Each row has a name. Each piece below is followed by the name of the row it came from, unless a question asks for something else. Each question is about the rows just above it. Places in a row count from 0.

[-53   4 -24 -52 -34 -36] = k352
[  2  -3 -14 -39  31  24] = k6
[-23 -10 -31   1 -39  15] = k601
[ -3 -35  -3  22  19  -3] = k591
[-36   4 -52 -53 -35 -24] = k355
[-40 -11   3 -37 109  26] = k494
[-47  -5 -34  19   5 -26] = k982
[ -20  -32 -108   41  -50  -18] = k830
[ 57 -35 -58  -3   9 -19] = k568
[  5 -34 -47  19 -25  -5] = k152
[ -5  -2  -5  -5  23 -32] = k366
Put [ -5   5 -34 -47  19 -25] back in order: which row is it?
k152
Every place of [-2] in k366:
1
Which row holds these entries in another order? [-24 -35 -53 -52   4 -36]
k355
Places of [-3] in row k591:
0 2 5
[ 26 -40 -11   3 -37 109] is which row reordered?
k494

[ 54  29  -7  -6 -40 -19  14  19  21  55 -76  46 -19  20 -30  37  -1 -45
   8  25 -24 -30 -40 -37  -5 -43] -> k75
[ -24  -30   25  -37  -45   -6   -7    8   49   -1   21   -5  -76   46
  -45  -19  -43   14   37   55   22 -109   13   15   20   15] -> k666
[-24 -30  25 -37 -41  -6  -7   8  49  -1  21  -5 -76  46 -45 -19 -43  14
  37  55  19 -30 -40  54  20  28] -> k359
[  3   5  13  -3  -4   3  -9  -5  -4  -2  -4  -1  -4   1  -6  -5   0   1
  -1 -14   5  -9  -9 -16  -7  -6] -> k135
[  3   5  13  -3  -4   3  -9  -5  -4  -2  -4  -1  -4   1  -6  -5   0   1
  -1 -14   5  -9  -9 -16  -7  -1] -> k145
Which row holds these entries in another order? [ 46  -6 -40 -43  37  -7 -30  14 -30 -45 -19 -24  25  -1  20  19  55  54
 -41  49 -76   8  21 -37  -5  28]
k359
Places of [-40] in row k75:
4 22
Put [ -1  -7 -16  -9  -9   5 -14  -1   1   0  -5  -6   1  -4  -1  -4  -2  -4
  -5  -9   3  -4  -3  13   5   3] back in order: which row is it?
k145
Places of [1] in row k135:
13 17

[ -8 -25  78  23  10  41  -9 -20 -84] -> k490
[-39  56  91 -39   8 -80   4   4 -39] -> k417
[-49  -5  65  78  -5   3   1 -25   1] -> k316
[ 90 -48  11  90   7  90  90   7  50] -> k994
[-46  89  10  16  10  -1  10 -13  10] -> k764
Every place of [7] in k994:
4 7
At which places does k417 hold [4]?
6 7
Places of [90] in row k994:
0 3 5 6
At which places does k764 hold [10]?
2 4 6 8

[ 32   8  32 -24] -> k988
[ 33 -24  32   8] -> k385
[-76 -67 -78  71] -> k129
[-76  72 -78 -67] -> k774
Put [-78 -67 -76  72] back in order: which row is it?
k774
Put [  8  32 -24  33] back in order: which row is it?
k385

[-19  53 -12  -4  53  25 -29 -33  24 -64 -52] : k483
[  3   8 -56  43  50 -19   0  23  50 -32 -32] : k929
[ -6  61 -44 -49 -44  14 -17  19  14  36   0] : k367
[  0 -32  51   8 -56   3 -33  43 -19 -59  23] : k801
[-32 -33 -19   8   3  54 -32 -56   0 -59  51] : k471
At which places does k929 hold [23]?
7
Which row holds these entries in another order? [-32 -32   3   8 -56  43  50 -19   0  23  50]
k929
Put [-52 -64  24 -33 -29  25  53  -4 -12  53 -19] back in order: which row is it?
k483
Which row holds these entries in another order? [-32  54   0 -59   8 -56  51   3 -19 -32 -33]
k471
Every place of [53] in k483:
1 4
At which places does k929 hold [-32]?
9 10

[-31   2 -31   2   0   2   2 -31]  k46
[-5 62 -2 -6 19 -9 22 10]  k321
[ -6  -6  67   0  -6 -31  91  -6]  k841
[-31   0   2 -31   2   2 -31   2] is which row reordered?
k46
Put [ 67   0  -6 -31  91  -6  -6  -6] back in order: which row is it?
k841
[ -6  -6  -6  67   0  -6 -31  91] is which row reordered?
k841
[-31 -31 -31   0   2   2   2   2] is which row reordered?
k46
Places of [2] in row k46:
1 3 5 6
Every place of [-6] in k841:
0 1 4 7

[ 61  41 -45  79  42  16] -> k83
[ 42 -45  41  61  78  16] -> k731
[ 76  13  13  13  29 -45] -> k573
[-20   3   1 -21  12  -7] -> k581
[ -2 -21  -2  -2 -21  -7] -> k902
Every place of [13] in k573:
1 2 3
Put [-20   3   1 -21  -7  12] back in order: which row is it?
k581
At which places does k902 hold [-21]?
1 4
Put [-45  16  41  42  61  78] back in order: which row is it?
k731

[ 39  10  13  -6 -12  -6 -20  35 -23  23  17 -22 -22  -3  46  40  -2   9
 -26  23  15 -13   5  13   4 -16  11  -4 -74 -14 -21] : k457
[-16 -22  34  24  25   2 -23  72   1  -2  11  -7 -42  -4  13 -11  20  13
  20  40 -35   6 -51  31  28 -12  22  -2 -18  18 -22] : k26
[ 12 -26   5  18   8  -5  -7   8   6 -29   9 -38 -25  79  30   7  -6  28
  -6  13 -28 -11  21 -38  25   0 -24  16  11 -53 -51] : k799
[  9  12 -26  79  -5  -6 -24 -29 -11   8   7  -6  28   5 -51 -28 -25 -38
   6  11  21   7  16   0 -38  13 -53  30  25  -7  18] : k840
[-15  -9  30  47  45  -6 -47   8 -18 -15  -5  -4   2 -65 -19   9  35 -35
  -5 -31  -1   6  17  38 -12  26  21   4  27  15  19] : k856
[-15 -31   5  -1 -65   8  30  -9  15 -19  38   2  26  -5 -15  35 -12  45
  19  27  -4 -35 -18  47  -6   9  17  -5   6 -47  21] : k85
[ 56  -5 -19  -3   0 -25  -6   4  49  75 -20  -6 -20   3  21 -26  -7  28
  -9 -15  -3 -42  19  14 -18  29   4 -26   8  11   1] : k389
[ -4  -4 -32  16  34 -25  57 -19 -11 -24 -10  30  31  17 -12 -14  -3  -3
  30 -42 -11  -7  -4  16 -61   7  -6 -38  25  44   7] : k582
[  7 -26  39  20  19  13 -14  62  -2  22 -12 -11 -17 -86   6  28  18   7
 -15  25 -11  -4 -25  41  31 -28   9   9  -2  10  21] : k182
Which row holds these entries in another order? [-65 -47 -35 -31 -19 -18 -15 -15 -12  -9  -6  -5  -5  -4  -1   2   4   6
   8   9  15  17  19  21  26  27  30  35  38  45  47]
k856
Put [  7 -38   8 -25   5  -7 -28  16 -53  13 -26  28 -38 -51  30   0   8  -6
  79  -5  18  11 -24   9  25 -11 -29   6  21  12  -6] back in order: which row is it?
k799

[ 6 -7  4  8 -6  8 -4]  k990
[  3 -13  30   7   1  -3 -20]  k934
[ 17  -6 -10   9  -1  12  16]  k225
[ 13 -10  -1   9  -4   9   8]  k171
[ 7  0  7  1 -4  0  0]  k633
[ 12   6 -29   4   2  14  28]  k675
[ 31  18  39   0  17   0 -43]  k708
[ 54 -60  50  48 -27  28 -48]  k275
[ -3 -10  -6   8  -3   3  -6]  k697
[-8 -8 81  4 32 -5 32]  k807
[ 10 -13  24   9   3   1 -12]  k771
Places of [32] in row k807:
4 6
[  1  10 -13   3   9 -12  24] is which row reordered?
k771
Places of [0] in row k633:
1 5 6
Every place of [-3] in k697:
0 4

[-20 -20  32   9  -9  39  -4   6  -4   6   6 -17  21 -45   4 -14 -23  19
   2   2 -24 -23  19  12   2  10  21 -12   1   6 -15 -27 -20 -19 -35 -14
 -10  26  22  31  28   4  21   1 -11 -13 -10  11 -22] -> k643
[ 12  52 -51 -12 -23 -39  45  -4  23   3 -17  23 -16  27 -21  52  41   3
   0 -39  39  91  -3   8  34  -2   0  43  -6 -24  -3  19   2  12  63 -18
 -33 -49  -3 -10 -45 -32 -52  14  24   1  12 -10  72] -> k137
[ -1  37 -23  -2 -24  -3  35   2  23   8 -13   6   0 -12 -11  29  20  21
   6 -33  14  56  23  17  22   5  14  21 -12  23  -9 -24  -9  -9  24  23
 -31 -24  10  18 -17 -27 -24   8  13  -6   8  -8  39] -> k645
[ -1  37 -23   5 -24  -3  35   2  23   8 -13   6   0 -12 -11  29  20  21
   6 -33   5  56   9  17  22   5  14  21  -2 -19  -9  -6  -9   0  24 -23
 -23 -24  10  18 -17 -27 -24   8  13  -6   8  -8  39] -> k644
[ 29  53 -69 -12 -21 -79  40  -4  19  -4 -12  32 -20  73 -28  66  42 -13
  -9 -40  54 100  -9  -6  41  -5   5  59 -11 -20  -4  34  12  18  89 -12
 -32 -68 -23 -33 -69 -26 -72  18  36  11  20 -23  93] -> k885
[-27 -43  50   6   4  55 -20   3 -19   3  10 -21  19 -53  12 -31 -30   7
  -1  22 -34 -53  14   6 -10   7   4 -26   3  15  -7 -23 -19 -21 -54  -3
   6  46  26  24  44  18  39  -3 -24 -15 -19  25 -43] -> k20
[-27 -43  50   6   4  55 -20   3 -19   3  10 -21  19 -53  12 -31 -30   7
  -1  22 -34 -53  14   6 -10   7   4 -26   3  15  -7 -23 -19 -21 -54  -3
   6  46  26  24  44  18  39  -3 -24 -15 -21  28 -47] -> k356
[-26 -39  47   7   1  52 -17   3 -16   4   9 -20  20 -52  11 -28 -29  10
  -1  18 -32 -47  16   7  -7   7   8 -23   2  14  -9 -24 -20 -21 -50  -5
   2  43  26  26  41  16  35  -2 -21 -14 -19  24 -42] -> k33
[ 12  52 -50 -11 -23 -37  45  -4 -16   3 -17  22 -15  25 -21  51  41   3
   0 -39  38  91  -3   8  33  -2   0  43  -6 -24  -3  18   1  11  61 -18
 -33 -48  -2  -9 -45 -32 -51  14  24   1  12 -10  72] -> k987
[-17 -12  22   9 -12  35   1   6   1   7  -8 -16  21 -42   2  -9 -20  22
   3  -4 -20 -17 -17 -17   5  10  24  -8   1   2 -15 -27 -20 -18 -29 -16
 -14  20  21  32  23   0  16   2  -7 -12  -7   6 -14] -> k721
[-27 -43  50   6   4  55 -20   3 -19   3  10 -21  19 -53  12 -31 -30   7
  -1  22 -34 -53  14   6 -10   7   4 -26   3  15  -7 -23 -19 -21 105  -5
 -29 -83 -47 -51 -88 -18 -86  20  50  23  32 -45 105] -> k991
Every place of [23] in k645:
8 22 29 35
Every place of [-17] in k721:
0 21 22 23
Put [ 14  23 -12  -2 -24   2 -11   0  39 -13  -3   6  13 -33   6 -24 -12  22
 -31  -6  -9  35 -17  56  -9   8  20  29  23 -24  17  23   8  14 -27  10
  24  -8  18  -9   5  21 -24  23   8 -23  37  21  -1] back in order: which row is it?
k645
At which places does k644 hold [-23]?
2 35 36
Put [ 61  12  -3  18  12 -48 -24  41 -51  25 -32  51 -33  33  91 -45  22  -2
   1 -23   3   8  38 -17 -11  -2 -15  11   1 -50 -37 -18  45  43 -21  24
  52   0   0  -3  -4 -10   3 -39  -6  14  -9  72 -16] back in order: which row is it?
k987

[ -9 -14  -7   8  17   4] : k547
[ -4  -3   4  -7   0 -31] : k648
[  3   3   5   0 -18 -89] : k477
[  4 -18   5   0 -89   3] : k533
[  7   3   5   9 -13 -62] : k251
[ 8 25 25 25 -7 25] : k875
[  8  -7   3  25   0 -32] : k819
[ 8  3  1 25 12 32] : k496
Which row holds these entries in another order? [25 -7 25 25 25  8]
k875
Put [ 1  3  8 12 25 32] back in order: which row is it?
k496
Every place of [8] in k875:
0
Every place of [25] in k875:
1 2 3 5
Which row holds these entries in another order? [-89 -18   0   3   3   5]
k477
Which row holds these entries in another order? [  4  -7   0 -31  -4  -3]
k648

[-17 -17 -17 -84] = k15
[ 68  48 -28 -54] = k503
[-53 -16 -32 -36] = k179
[ 67 -28  48 -29] = k266
[ -8 -20  83 -60] = k554
At which places does k179 hold [-16]?
1
Which row holds these entries in another order? [-29 -28  48  67]
k266
Which row holds these entries in another order? [-54 -28  48  68]
k503
At which places does k179 hold [-53]?
0
[-60 -20  -8  83] is which row reordered?
k554
Every place of [-17] in k15:
0 1 2
At which places does k554 hold [-60]?
3

[ 65 -35  23  24 -22]  k221
[-22  24  65 -35  21]  k655
[-35  65  22  24 -22]  k62
[-22 -35  65  22  24] is which row reordered?
k62
At which places does k221 hold [-22]?
4
[-22  24  22  65 -35] is which row reordered?
k62

[-76 -22 -76 -76] : k737
[ 56 -20 -77 -90] : k268
[ 56 -70 -70 -70] : k215
At which places does k215 hold [-70]?
1 2 3
At which places does k737 hold [-76]?
0 2 3

